Here is a tiny trained network, its code and every weight. The questions are about switching its units off for an input and a target symbol, where a switched-off unit gives its printed mean instead of its output.

import numpy as np


def w(rows, s, z=0):
    codes = np.array(rows[::2]) - 128.0
    scale = np.full(codes.shape[1], s)
    scale[-1] = z or s
    return codes * scale


def f(y):
    return y / 2 * (1 + np.tanh(0.7978845608 * (y + 0.044715 * y**3)))


def softmax(a):
    e = np.exp(a - a.max(-1, keepdims=True))
    return e / e.sum(-1, keepdims=True)


def log_softmax(a):
    a = a - a.max(-1, keepdims=True)
    return a - np.log(np.exp(a).sum(-1, keepdims=True))


def net(x, mask):
    ids = ['Θγζξτφψ'.index(c) for c in x.split()]
    T = len(ids)
    res = E[ids] + P[:T]
    q, k, v = (res @ M[0].T for M in (Q, K, V))
    z = softmax(np.where(np.tri(T) > 0, q @ k.T / 4**0.5, -1e9)) @ v
    res = res + np.where(mask[0], z, O[0][:, -1]) @ O[0][:, :-1]
    y = f(res @ A[0][:, :-1].T + A[0][:, -1])
    res = res + np.where(mask[1:13], y, B[0][:, -1]) @ B[0][:, :-1]
    return log_softmax(res[-1] @ U[:, :-1].T + U[:, -1])


Q, K, V, O, A, B = {}, {}, {}, {}, {}, {}
E = w([
[101,22,123],'Θ',
[157,92,130],'γ',
[150,79,115],'ζ',
[148,119,114],'ξ',
[161,143,76],'τ',
[61,150,6],'φ',
[120,102,189],'ψ',
],0.013)
P = w([
[8,157,10],'0',
[158,183,239],'1',
[88,126,25],'2',
[118,192,207],'3',
[187,126,90],'4',
[94,195,193],'5',
[174,97,83],'6',
[84,199,186],'7',
[163,81,77],'8',
[78,199,186],'9',
[161,67,76],'10',
[71,201,184],'11',
[159,55,79],'12',
[68,205,181],'13',
],0.016)
Q[0] = w([
[149,30,95],'h1',
[4,240,53],'h1',
[112,129,130],'h1',
[179,125,138],'h1',
],0.0033)
K[0] = w([
[134,111,104],'h1',
[120,88,144],'h1',
[121,105,143],'h1',
[3,55,132],'h1',
],0.0069)
V[0] = w([
[69,216,1],'h1',
[132,213,175],'h1',
[255,151,50],'h1',
[190,101,93],'h1',
],0.0096)
O[0] = w([
[100,189,22,254],'h1',
[5,185,164,65],'h1',
[254,153,90,75],'h1',
[210,158,95,110],'h1',
],0.01,0.0048)
A[0] = w([
[93,78,23,85],'n1',
[62,138,231,73],'n2',
[190,149,151,173],'n3',
[95,163,72,179],'n4',
[90,51,182,172],'n5',
[143,107,48,2],'n6',
[102,243,186,213],'n7',
[146,141,213,180],'n8',
[50,211,242,41],'n9',
[90,81,124,152],'n10',
[153,114,72,45],'n11',
[201,100,255,102],'n12',
],0.014,0.0094)
B[0] = w([
[186,123,172,248],'n1',
[83,42,41,180],'n2',
[117,64,149,141],'n3',
[148,51,53,212],'n4',
[157,215,175,182],'n5',
[84,162,248,183],'n6',
[76,220,184,217],'n7',
[231,87,205,167],'n8',
[13,2,123,195],'n9',
[160,165,121,167],'n10',
[71,113,214,166],'n11',
[221,53,63,142],'n12',
],0.0077,0.014)
U = w([
[139,39,4,179],'Θ',
[163,105,109,195],'γ',
[176,167,242,166],'ζ',
[85,165,184,29],'ξ',
[92,254,197,128],'τ',
[64,190,58,140],'φ',
[33,102,120,3],'ψ',
],0.0085,0.0063)

Each question gives the input, a string of symbols that net reads in full, and the target symbol t.
The units are the heads (4 rows each of Q, K, V and O) and the neurons (one row each of A and B). Each row of codes is followed by its name. A weight is (code - 128) times the scale printed after its matrix; where a second scale follows, it is the last column's (O, A, B and U).
mask holds one flag per unit, heads first, then neurons. A switched-off unit (its flag False) gives its mean, the last column of its rows in O or B, instead of its output. The means were averaged over made-up inputs and are rounded, as every weight is.
A unit's drop is (log p(t) with every unit on - log p(t) with that unit switched off) / (log p(t) with every unit on - log p(t) with every unit switched off).
The circuit of an input: a set's keep is (log p(t) with only the set's units on - log p(t) with every unit switched off) / (log p(t) with every unit on - log p(t) with every unit switched off). Starting from the 12 units with the biggest drops (on a tie, the unit counted first), units are removed one at a time, each time the one whose removal leaves the highest keep (on an exact tie, the one counted first), for as long as the keep stays at least 0.8.
units of the circuit, in order: the units of the circuit, biggest drop first
most important unit: the unit with the biggest drop
k most important neurons: the k neurons with the biggest drops, biggest first
drop when u is switched off: that unit's drop, to one decimal
input τ ζ ξ γ Θ ζ γ ζ ξ Θ Θ Θ ξ, target ζ: units of the circuit, in order : (n4; h1)
input ζ Θ γ ψ Θ γ, target ψ: units of the circuit, in order : (n9; h1)
input Θ Θ Θ ψ, target ψ: units of the circuit, in order : (n9; h1)
input γ Θ Θ, target γ: most important unit : n1
input γ φ γ γ τ τ γ Θ τ τ φ, target γ: units of the circuit, in order : (n6; n4; n1; n9)
input ψ Θ Θ Θ ζ ξ Θ Θ ψ ζ Θ γ γ, target ζ: 4 most important neurons : (n4; n2; n5; n9)
input Θ φ ζ Θ φ ζ, target φ: 2 most important neurons : (n1; n6)
input ξ Θ ξ ψ γ τ, target ψ: 3 most important neurons : (n9; n5; n1)
input φ φ Θ Θ, target φ: units of the circuit, in order : (h1; n8; n6)
input ξ γ τ ζ, target τ: units of the circuit, in order : (n7; h1)
input ξ φ γ ξ ζ ξ γ ψ φ Θ γ ζ φ, target γ: 2 most important neurons : (n6; n1)
input Θ ζ Θ Θ φ ζ ψ τ Θ ξ ψ ψ ψ, target ζ: 4 most important neurons : (n4; n5; n2; n9)
input τ Θ ζ ζ Θ τ γ Θ ξ τ ζ Θ τ, target ζ: 2 most important neurons : (n6; n2)
input Θ ψ Θ ζ, target ψ: 3 most important neurons : (n9; n2; n1)
input Θ τ ψ γ Θ γ γ ξ ζ τ ζ Θ γ, target ζ: 2 most important neurons : (n4; n2)
input Θ Θ τ ξ Θ γ ξ τ Θ Θ ψ Θ ψ ξ, target ψ: 4 most important neurons : (n9; n2; n1; n6)
input ξ γ ξ τ ζ φ, target φ: 3 most important neurons : (n4; n7; n6)
input ψ τ ξ φ, target φ: most important unit : n7
input ζ ψ ψ τ ξ ψ ζ ζ, target ψ: 4 most important neurons : (n9; n2; n1; n6)
input ξ ζ Θ Θ ζ ζ τ φ ζ γ Θ τ φ ψ, target ψ: units of the circuit, in order : (n9)
input τ τ Θ ζ, target τ: 3 most important neurons : (n7; n2; n9)
input Θ φ Θ Θ φ Θ, target φ: 2 most important neurons : (n1; n6)
input Θ ψ Θ φ, target ψ: drop when n9 is switched off : 0.5
input Θ ψ Θ, target γ: drop when n6 is switched off : 0.0
input Θ φ Θ ξ, target φ: drop when h1 is switched off : 0.7
input ζ τ ζ Θ ψ, target Θ: drop when n1 is switched off : 0.3
